Below is a small trained network, with its code and all its weights. Each question gives an input and a target symbol and asks what happens when units are switched off, that is, made to give their printed mean instead of their output.

import numpy as np


def w(rows, s, z=0):
    codes = np.array(rows[::2]) - 128.0
    scale = np.full(codes.shape[1], s)
    scale[-1] = z or s
    return codes * scale


def f(y):
    return y / 2 * (1 + np.tanh(0.7978845608 * (y + 0.044715 * y**3)))


def softmax(a):
    e = np.exp(a - a.max(-1, keepdims=True))
    return e / e.sum(-1, keepdims=True)


def log_softmax(a):
    a = a - a.max(-1, keepdims=True)
    return a - np.log(np.exp(a).sum(-1, keepdims=True))


def net(x, mask):
    ids = ['αβεζημξω'.index(c) for c in x.split()]
    T = len(ids)
    res = E[ids] + P[:T]
    r = res
    for j in range(2):
        rows = slice(4 * j, 4 * j + 4)
        q, k, v = (r @ M[0][rows].T for M in (Q, K, V))
        z = softmax(np.where(np.tri(T) > 0, q @ k.T / 4**0.5, -1e9)) @ v
        o = O[0][rows]
        res = res + np.where(mask[j], z, o[:, -1]) @ o[:, :-1]
    y = f(res @ A[0][:, :-1].T + A[0][:, -1])
    res = res + np.where(mask[2:10], y, B[0][:, -1]) @ B[0][:, :-1]
    return log_softmax(res[-1] @ U[:, :-1].T + U[:, -1])


Q, K, V, O, A, B = {}, {}, {}, {}, {}, {}
E = w([
[167,192,106,169,71],'α',
[171,198,125,147,124],'β',
[78,131,97,182,98],'ε',
[220,180,119,139,39],'ζ',
[50,98,142,234,5],'η',
[169,67,199,143,42],'μ',
[99,164,250,34,32],'ξ',
[87,154,201,241,138],'ω',
],0.013)
P = w([
[142,94,60,113,205],'0',
[51,207,73,96,131],'1',
[66,199,94,100,120],'2',
[75,200,107,123,113],'3',
[99,203,123,143,115],'4',
[109,203,140,154,105],'5',
[124,199,161,167,108],'6',
[146,199,171,185,95],'7',
[162,198,193,192,98],'8',
[175,203,203,205,92],'9',
[194,194,222,226,89],'10',
[197,201,228,239,79],'11',
[211,190,245,255,80],'12',
],0.01)
Q[0] = w([
[162,253,92,186,67],'head 0',
[187,144,53,109,115],'head 0',
[120,190,119,200,5],'head 0',
[109,134,128,189,180],'head 0',
[115,189,164,142,29],'head 1',
[135,139,154,106,99],'head 1',
[164,107,166,153,136],'head 1',
[108,163,177,126,79],'head 1',
],0.016)
K[0] = w([
[186,118,236,223,74],'head 0',
[80,87,153,137,9],'head 0',
[128,192,242,154,83],'head 0',
[180,162,88,101,91],'head 0',
[159,53,110,130,169],'head 1',
[132,88,68,141,162],'head 1',
[125,178,98,105,138],'head 1',
[210,34,79,90,202],'head 1',
],0.015)
V[0] = w([
[159,148,172,51,89],'head 0',
[151,195,80,131,142],'head 0',
[82,165,186,102,214],'head 0',
[79,132,73,94,94],'head 0',
[109,119,134,104,252],'head 1',
[182,44,97,130,157],'head 1',
[212,180,146,90,148],'head 1',
[140,88,210,118,109],'head 1',
],0.019)
O[0] = w([
[138,178,156,44,118,254],'head 0',
[230,146,123,135,185,172],'head 0',
[88,87,193,129,168,3],'head 0',
[144,139,143,138,95,59],'head 0',
[93,230,122,192,217,33],'head 1',
[7,137,162,86,132,205],'head 1',
[85,93,49,74,157,195],'head 1',
[171,139,144,12,165,41],'head 1',
],0.016,0.0082)
A[0] = w([
[161,2,182,83,106,83],'neuron 0',
[185,223,247,220,117,107],'neuron 1',
[71,114,147,85,95,104],'neuron 2',
[159,141,187,216,34,65],'neuron 3',
[75,150,217,43,209,55],'neuron 4',
[209,45,104,143,119,89],'neuron 5',
[131,160,176,136,212,80],'neuron 6',
[188,79,47,233,95,2],'neuron 7',
],0.0066,0.0088)
B[0] = w([
[145,143,66,96,171,182],'neuron 0',
[91,2,76,132,197,255],'neuron 1',
[106,166,168,204,133,214],'neuron 2',
[146,82,124,22,125,231],'neuron 3',
[178,95,62,187,119,204],'neuron 4',
[22,178,94,155,138,175],'neuron 5',
[161,182,176,10,155,140],'neuron 6',
[160,236,236,125,182,199],'neuron 7',
],0.0078,0.011)
U = w([
[86,152,117,136,132,2],'α',
[105,39,136,145,117,185],'β',
[174,90,183,217,2,218],'ε',
[174,44,171,147,72,142],'ζ',
[120,89,133,108,156,91],'η',
[89,122,204,54,114,180],'μ',
[171,90,83,102,107,159],'ξ',
[73,59,59,92,56,60],'ω',
],0.0056,0.0046)

Each question gives the input, a string of symbols that net reads in full, and the target symbol t.
The units are the heads (4 rows each of Q, K, V and O) and the neurons (one row each of A and B). Each row of codes is followed by its name. A weight is (code - 128) times the scale printed after its matrix; where a second scale follows, it is the last column's (O, A, B and U).
mask holds one flag per unit, heads first, then neurons. A switched-off unit (its flag False) gives its mean, the last column of its rows in O or B, instead of its output. The means were averaged over made-up inputs and are rounded, as every weight is.
A unit's drop is (log p(t) with every unit on - log p(t) with that unit switched off) / (log p(t) with every unit on - log p(t) with every unit switched off).
The circuit of an input: a set's keep is (log p(t) with only the set's units on - log p(t) with every unit switched off) / (log p(t) with every unit on - log p(t) with every unit switched off). Starting from all 10 units, units are removed one at a time, each time the one whose removal leaves the highest keep (on an exact tie, the one counted first), for as long as the keep stays at least 0.8.
circuit, biggest first: the units of the circuit, biggest drop first
k most important neurons: the k neurons with the biggest drops, biggest first
heads that matter: for each layer, one digit per head in row order, 1 if its drop is at least 0.15 and else 0, layers parted by /
drop when u is switched off: that unit's drop, to one decimal
input η μ α β ζ μ ζ ζ ξ, target ζ: circuit, biggest first -> head 1; neuron 1
input β α ζ μ ζ μ ξ α ω β α, target α: 2 most important neurons -> neuron 1; neuron 3
input ξ β β ζ ε, target ξ: circuit, biggest first -> head 1
input η ζ ω ξ ξ ξ μ α ζ α ζ ω, target β: 3 most important neurons -> neuron 1; neuron 5; neuron 0
input ζ ξ ζ ζ ζ α ζ η ξ ζ ζ μ ξ, target ω: 2 most important neurons -> neuron 4; neuron 7
input α α β ζ α ξ ζ ζ ξ, target ε: circuit, biggest first -> head 1; neuron 1
input ε ζ ζ ξ ω ζ α η ξ ξ ω η ζ, target β: circuit, biggest first -> neuron 1; head 1
input η ω ζ ω ζ η ξ ζ ζ η, target ζ: circuit, biggest first -> head 1; neuron 3; neuron 1
input ζ ζ ζ β α η β ζ ζ ω, target ω: 2 most important neurons -> neuron 7; neuron 0
input α μ ζ η, target ε: circuit, biggest first -> head 0; neuron 1
input α α ζ α ω, target ε: 2 most important neurons -> neuron 1; neuron 0
input α ζ ζ η ξ ω β, target ε: circuit, biggest first -> neuron 1; head 1
input α α ω η ζ α ζ ξ μ ζ ξ β, target μ: heads that matter -> 10
input β ζ α ζ ζ η ζ α ζ ζ ε, target α: heads that matter -> 01
input ζ η ζ, target ε: heads that matter -> 10
input α ε ε β ζ β α η, target ε: 2 most important neurons -> neuron 7; neuron 1
input β ζ μ ζ μ α ζ μ ζ μ, target α: circuit, biggest first -> head 1
input ζ ζ ξ ζ μ β, target ω: heads that matter -> 11
input ω α β, target η: 2 most important neurons -> neuron 6; neuron 1
input β μ ζ ξ ζ ω μ, target β: circuit, biggest first -> head 0
input ζ ω ξ ζ ξ η α ζ ζ ξ α, target μ: 2 most important neurons -> neuron 1; neuron 2
input ζ ε ε ζ α ζ ζ ζ ζ ε ζ ξ η, target ω: 3 most important neurons -> neuron 4; neuron 7; neuron 0
input ζ ε ξ ζ μ μ, target ω: 2 most important neurons -> neuron 7; neuron 0
input α ξ μ, target ε: 2 most important neurons -> neuron 1; neuron 2
input ε β α α ω ζ ζ μ ζ α ζ ξ ζ, target μ: 2 most important neurons -> neuron 3; neuron 6
input ξ ζ ε ζ ζ ζ α μ α ξ ζ ξ, target ξ: 3 most important neurons -> neuron 4; neuron 0; neuron 7
input ξ ζ ζ η η β μ ζ α μ ζ η, target ξ: most important neuron -> neuron 2
input μ ζ α ζ ε ξ μ β η ζ η ζ μ, target μ: 2 most important neurons -> neuron 1; neuron 2
input ζ ζ α ζ ζ ε μ ω ω β ζ α, target ω: drop when head 1 is switched off -> 1.2
input α η α, target ε: drop when neuron 2 is switched off -> 0.0
